Below is a small trained network, with its code and all its weights. Each question gives an input and a class and asks what happens when units are switched off, that is, made to give their printed mean instead of their output.

import numpy as np


def w(rows, s, z=0):
    codes = np.array(rows[::2]) - 128.0
    scale = np.full(codes.shape[1], s)
    scale[-1] = z or s
    return codes * scale


def f(y):
    return y / 2 * (1 + np.tanh(0.7978845608 * (y + 0.044715 * y**3)))


def log_softmax(a):
    a = a - a.max(-1, keepdims=True)
    return a - np.log(np.exp(a).sum(-1, keepdims=True))


def net(x, mask):
    res = np.array(x, float).reshape(1, 6) / 4 @ E
    y = f(res @ A[0][:, :-1].T + A[0][:, -1])
    res = res + np.where(mask, y, B[0][:, -1]) @ B[0][:, :-1]
    return log_softmax(res[-1] @ U[:, :-1].T + U[:, -1])


A, B = {}, {}
E = w([
[143,121,132,162,162,135,119],'x0',
[56,85,61,91,202,207,113],'x1',
[196,91,75,102,180,42,55],'x2',
[116,132,121,137,146,91,173],'x3',
[108,254,129,100,166,80,76],'x4',
[137,121,134,143,154,128,130],'x5',
],0.011)
A[0] = w([
[208,151,90,94,147,124,38,57],'neuron 1',
[159,22,114,150,91,113,116,163],'neuron 2',
[140,205,99,89,140,136,129,120],'neuron 3',
[88,76,89,92,143,178,69,73],'neuron 4',
[200,150,121,154,100,62,145,126],'neuron 5',
[151,126,61,108,143,70,177,129],'neuron 6',
[98,224,185,152,139,224,180,47],'neuron 7',
[103,230,153,118,191,87,54,5],'neuron 8',
[255,142,195,126,47,153,109,37],'neuron 9',
],0.0096,0.0031)
B[0] = w([
[249,169,80,125,50,96,139,210],'neuron 1',
[113,76,193,136,62,233,104,234],'neuron 2',
[63,95,184,154,135,146,47,182],'neuron 3',
[65,150,73,139,225,68,151,218],'neuron 4',
[35,169,124,125,154,97,189,223],'neuron 5',
[241,120,93,81,104,130,86,169],'neuron 6',
[254,100,14,147,48,89,130,255],'neuron 7',
[58,3,212,166,68,167,48,246],'neuron 8',
[21,169,51,170,186,99,181,252],'neuron 9',
],0.008,0.0084)
U = w([
[98,34,238,124,78,159,95,85],'0',
[254,121,66,109,75,102,119,62],'1',
[46,160,89,148,218,80,140,69],'2',
[164,155,177,93,143,155,120,248],'3',
],0.0099,0.015)

Each question gives the input, the list of numbers given to net, and the class t.
The units are the neurons (one row each of A and B). Each row of codes is followed by its name. A weight is (code - 128) times the scale printed after its matrix; where a second scale follows, it is the last column's (A, B and U).
mask holds one flag per neuron, in row order. A switched-off neuron (its flag False) gives its mean, the last column of its row in B, instead of its output. The means were averaged over made-up inputs and are rounded, as every weight is.
A unit's drop is (log p(t) with every unit on - log p(t) with that unit switched off) / (log p(t) with every unit on - log p(t) with every unit switched off).
The circuit of an input: a set's keep is (log p(t) with only the set's units on - log p(t) with every unit switched off) / (log p(t) with every unit on - log p(t) with every unit switched off). Starting from all 9 units, units are removed one at a time, each time the one whose removal leaves the highest keep (on an exact tie, the one counted first), for as long as the keep stays at least 0.8.
circuit, biggest first: the units of the circuit, biggest drop first
top k neurons: the k neurons with the biggest drops, biggest first
drop when u is switched off: that unit's drop, to one decimal
input [4,3,5,1,-1,5], class 1: circuit, biggest first => (neuron 1)
input [-1,0,-8,4,8,-5], class 0: top 3 neurons => (neuron 8; neuron 3; neuron 1)
input [-1,4,-5,7,-5,1], class 3: circuit, biggest first => (neuron 8; neuron 9)
input [-5,5,-8,4,-7,2], class 1: top 2 neurons => (neuron 7; neuron 8)
input [6,6,-3,0,-4,-3], class 2: top 2 neurons => (neuron 4; neuron 8)
input [0,-8,5,2,-5,1], class 2: top 2 neurons => (neuron 9; neuron 5)
input [8,1,-5,2,-3,-3], class 1: top 2 neurons => (neuron 7; neuron 8)
input [-7,-8,5,2,3,0], class 2: top 3 neurons => (neuron 5; neuron 9; neuron 7)
input [-5,3,7,3,-8,-5], class 0: top 3 neurons => (neuron 2; neuron 7; neuron 1)
input [-1,5,7,7,-8,3], class 0: top 2 neurons => (neuron 2; neuron 7)
input [8,-5,-6,-5,3,-7], class 1: top 2 neurons => (neuron 7; neuron 4)
input [-2,7,-5,-6,-1,8], class 2: top 2 neurons => (neuron 4; neuron 1)
input [4,-1,7,2,-7,-5], class 0: top 2 neurons => (neuron 2; neuron 7)
input [-1,7,-2,-1,-2,3], class 2: circuit, biggest first => (neuron 4)
input [-4,-4,-1,4,4,3], class 0: top 2 neurons => (neuron 8; neuron 4)
input [5,-3,0,1,1,3], class 2: top 3 neurons => (neuron 2; neuron 7; neuron 1)
input [7,-8,5,-4,-3,3], class 2: top 2 neurons => (neuron 9; neuron 5)
input [2,-5,-3,3,2,6], class 2: circuit, biggest first => (neuron 2; neuron 5)
input [-6,-4,4,7,-5,-2], class 3: circuit, biggest first => (neuron 8; neuron 7)
input [3,-7,4,6,-7,-7], class 0: circuit, biggest first => (neuron 2)
input [-5,-1,-2,-2,6,2], class 0: drop when neuron 8 is switched off => 0.4
input [6,-5,7,-8,8,-4], class 0: drop when neuron 3 is switched off => 0.2
input [-8,-7,4,3,-6,7], class 2: drop when neuron 8 is switched off => 0.4
input [1,-3,7,4,7,-4], class 0: drop when neuron 8 is switched off => 1.6
